Here is a tiny trained network, its code and every weight. The questions are about switching its units off for an input and a class, where a switched-off unit gives its printed mean instead of its output.

import numpy as np


def w(rows, s, z=0):
    codes = np.array(rows[::2]) - 128.0
    scale = np.full(codes.shape[1], s)
    scale[-1] = z or s
    return codes * scale


def f(y):
    return np.maximum(y, 0)


def log_softmax(a):
    a = a - a.max(-1, keepdims=True)
    return a - np.log(np.exp(a).sum(-1, keepdims=True))


def net(x, mask):
    res = np.array(x, float).reshape(1, 3) / 4 @ E
    y = f(res @ A[0][:, :-1].T + A[0][:, -1])
    res = res + np.where(mask, y, B[0][:, -1]) @ B[0][:, :-1]
    return log_softmax(res[-1] @ U[:, :-1].T + U[:, -1])


A, B = {}, {}
E = w([
[232,146,202,101,227],'x0',
[93,222,199,229,165],'x1',
[32,130,111,55,255],'x2',
],0.009)
A[0] = w([
[211,109,117,151,21,109],'N0',
[202,118,128,131,74,26],'N1',
[63,97,100,41,187,17],'N2',
[128,64,116,64,124,79],'N3',
[34,69,94,109,51,103],'N4',
[172,92,89,47,89,8],'N5',
[130,90,95,108,133,167],'N6',
[75,130,87,135,65,5],'N7',
[184,91,123,73,120,215],'N8',
[249,97,136,70,184,74],'N9',
[102,164,144,182,139,2],'N10',
],0.014,0.0081)
B[0] = w([
[39,104,90,95,169,252],'N0',
[144,11,179,116,232,177],'N1',
[61,22,115,106,195,235],'N2',
[128,153,163,196,148,202],'N3',
[198,151,113,72,75,247],'N4',
[175,78,216,253,171,198],'N5',
[108,170,123,152,100,198],'N6',
[254,96,194,105,162,173],'N7',
[68,220,100,179,88,242],'N8',
[234,115,127,52,72,235],'N9',
[177,80,173,235,125,161],'N10',
],0.023,0.011)
U = w([
[80,46,102,96,171,90],'0',
[215,115,133,81,95,65],'1',
[130,130,165,254,117,80],'2',
[74,202,63,104,98,252],'3',
],0.014,0.013)

Each question gives the input, the list of numbers given to net, and the class t.
The units are the neurons (one row each of A and B). Each row of codes is followed by its name. A weight is (code - 128) times the scale printed after its matrix; where a second scale follows, it is the last column's (A, B and U).
mask holds one flag per neuron, in row order. A switched-off neuron (its flag False) gives its mean, the last column of its row in B, instead of its output. The means were averaged over made-up inputs and are rounded, as every weight is.
A unit's drop is (log p(t) with every unit on - log p(t) with that unit switched off) / (log p(t) with every unit on - log p(t) with every unit switched off).
The circuit of an input: a set's keep is (log p(t) with only the set's units on - log p(t) with every unit switched off) / (log p(t) with every unit on - log p(t) with every unit switched off). Starting from all 11 units, units are removed one at a time, each time the one whose removal leaves the highest keep (on an exact tie, the one counted first), for as long as the keep stays at least 0.8.
units of the circuit, in order: the units of the circuit, biggest drop first
most important unit: the unit with the biggest drop
k most important neurons: the k neurons with the biggest drops, biggest first
drop when u is switched off: that unit's drop, to one decimal
input [2,0,-3], class 3: units of the circuit, in order -> N5; N7
input [-3,-2,1], class 3: most important unit -> N9
input [0,2,-1], class 3: 3 most important neurons -> N5; N2; N9
input [-1,-2,3], class 3: units of the circuit, in order -> N1; N5
input [3,1,1], class 3: 4 most important neurons -> N5; N7; N4; N1
input [-5,-1,-4], class 1: 2 most important neurons -> N4; N2
input [-3,-7,-5], class 2: 3 most important neurons -> N5; N8; N2
input [-7,-2,-7], class 0: 3 most important neurons -> N0; N9; N1
input [2,-3,-2], class 3: units of the circuit, in order -> N8; N10
input [0,-6,-6], class 0: 3 most important neurons -> N0; N1; N10
input [-5,5,-2], class 1: 3 most important neurons -> N8; N5; N3
input [-7,-1,-7], class 0: 2 most important neurons -> N0; N9
input [6,2,4], class 1: 2 most important neurons -> N9; N0
input [-2,-6,-1], class 2: units of the circuit, in order -> N5
input [3,-3,-1], class 3: 3 most important neurons -> N8; N7; N4
input [6,0,-7], class 0: 3 most important neurons -> N0; N1; N4
input [8,4,-8], class 0: drop when N4 is switched off -> 0.3
input [-8,2,-3], class 1: drop when N5 is switched off -> 0.0
input [1,-2,1], class 3: drop when N5 is switched off -> 0.4
input [0,-6,-8], class 0: units of the circuit, in order -> N0
